Here is a tiny trained network, its code and every weight. The questions are about switching its units off for an input and a class, where a switched-off unit gives its printed mean instead of its output.

import numpy as np


def w(rows, s, z=0):
    codes = np.array(rows[::2]) - 128.0
    scale = np.full(codes.shape[1], s)
    scale[-1] = z or s
    return codes * scale


def norm(h):
    return h / np.sqrt((h * h).mean(-1, keepdims=True) + 1e-5)


def f(y):
    return y / 2 * (1 + np.tanh(0.7978845608 * (y + 0.044715 * y**3)))


def log_softmax(a):
    a = a - a.max(-1, keepdims=True)
    return a - np.log(np.exp(a).sum(-1, keepdims=True))


def net(x, mask):
    res = np.array(x, float).reshape(1, 2) / 4 @ E
    u = 0
    for l in range(3):
        y = f(norm(res) @ A[l][:, :-1].T + A[l][:, -1])
        res = res + np.where(mask[u : u + 6], y, B[l][:, -1]) @ B[l][:, :-1]
        u += 6
    return log_softmax(norm(res)[-1] @ U[:, :-1].T + U[:, -1])


A, B = {}, {}
E = w([
[198,140,4,98,54,230],'x0',
[217,169,240,159,17,88],'x1',
],0.0029)
A[0] = w([
[133,184,253,140,101,120,5],'L0N1',
[17,125,172,87,214,114,85],'L0N2',
[127,147,93,123,132,125,132],'L0N3',
[183,101,79,70,131,170,141],'L0N4',
[100,200,129,83,20,137,111],'L0N5',
[96,144,137,148,155,133,95],'L0N6',
],0.0063,0.0015)
B[0] = w([
[104,114,115,43,126,51,238],'L0N1',
[60,18,29,232,59,253,252],'L0N2',
[156,156,115,140,166,89,138],'L0N3',
[134,231,119,131,139,122,204],'L0N4',
[26,94,182,193,212,163,196],'L0N5',
[150,58,160,142,149,120,133],'L0N6',
],0.0056,0.0038)
A[1] = w([
[62,151,39,2,135,154,122],'L1N1',
[29,81,107,100,131,21,1],'L1N2',
[170,45,102,133,101,112,137],'L1N3',
[191,195,62,87,190,191,40],'L1N4',
[110,113,87,163,93,112,152],'L1N5',
[154,94,138,2,77,30,47],'L1N6',
],0.0041,0.00093)
B[1] = w([
[180,155,176,65,63,81,237],'L1N1',
[136,93,170,139,60,163,231],'L1N2',
[89,167,148,170,98,68,142],'L1N3',
[104,53,254,152,153,52,254],'L1N4',
[39,162,157,195,117,68,185],'L1N5',
[109,134,190,67,108,196,232],'L1N6',
],0.0056,0.0014)
A[2] = w([
[109,140,104,127,180,159,40],'L2N1',
[157,132,187,93,134,84,149],'L2N2',
[151,206,90,68,179,1,27],'L2N3',
[82,125,177,104,109,75,231],'L2N4',
[96,54,125,187,128,97,2],'L2N5',
[79,79,182,66,84,97,108],'L2N6',
],0.0083,0.0016)
B[2] = w([
[188,148,152,109,3,160,132],'L2N1',
[131,42,31,127,146,208,221],'L2N2',
[99,229,41,110,120,18,239],'L2N3',
[223,185,106,41,130,139,236],'L2N4',
[100,119,125,152,167,59,189],'L2N5',
[213,170,180,89,134,137,253],'L2N6',
],0.0055,0.0042)
U = w([
[163,94,122,114,223,119,60],'0',
[115,208,181,192,97,224,182],'1',
[132,119,131,115,162,153,40],'2',
[106,77,197,105,94,44,103],'3',
[31,61,44,197,114,151,177],'4',
[118,227,35,89,144,50,183],'5',
[222,159,191,3,105,174,180],'6',
[126,128,127,110,159,152,3],'7',
],0.016,0.0072)

Each question gives the input, the list of numbers given to net, and the class t.
The units are the neurons (one row each of A and B). Each row of codes is followed by its name. A weight is (code - 128) times the scale printed after its matrix; where a second scale follows, it is the last column's (A, B and U).
mask holds one flag per neuron, layer by layer. A switched-off neuron (its flag False) gives its mean, the last column of its row in B, instead of its output. The means were averaged over made-up inputs and are rounded, as every weight is.
A unit's drop is (log p(t) with every unit on - log p(t) with that unit switched off) / (log p(t) with every unit on - log p(t) with every unit switched off).
The circuit of an input: a set's keep is (log p(t) with only the set's units on - log p(t) with every unit switched off) / (log p(t) with every unit on - log p(t) with every unit switched off). Starting from the 12 units with the biggest drops (on a tie, the unit counted first), units are removed one at a time, each time the one whose removal leaves the highest keep (on an exact tie, the one counted first), for as long as the keep stays at least 0.8.
circuit, biggest first: the units of the circuit, biggest drop first
unit that matters most: the unit with the biggest drop
k most important neurons: the k neurons with the biggest drops, biggest first
drop when u is switched off: that unit's drop, to one decimal
input [-3,1], class 6: unit that matters most => L0N1
input [-8,3], class 6: 3 most important neurons => L0N1, L2N6, L2N4
input [3,2], class 1: circuit, biggest first => L0N5, L0N1
input [8,2], class 1: circuit, biggest first => L0N1, L0N5, L2N4, L0N2
input [3,-8], class 5: circuit, biggest first => L1N1, L0N4
input [4,2], class 1: 3 most important neurons => L0N1, L0N5, L0N2
input [7,3], class 1: 2 most important neurons => L0N1, L0N2
input [6,8], class 1: 2 most important neurons => L0N5, L0N2
input [7,1], class 1: 3 most important neurons => L0N1, L0N5, L2N3
input [5,6], class 1: 2 most important neurons => L0N2, L0N5
input [-6,-2], class 4: drop when L0N2 is switched off => 2.0
input [-8,-1], class 4: drop when L0N2 is switched off => 3.1
input [7,2], class 1: drop when L0N2 is switched off => 0.1
input [-3,-1], class 4: circuit, biggest first => L0N2
input [-7,-1], class 4: drop when L0N2 is switched off => 3.2
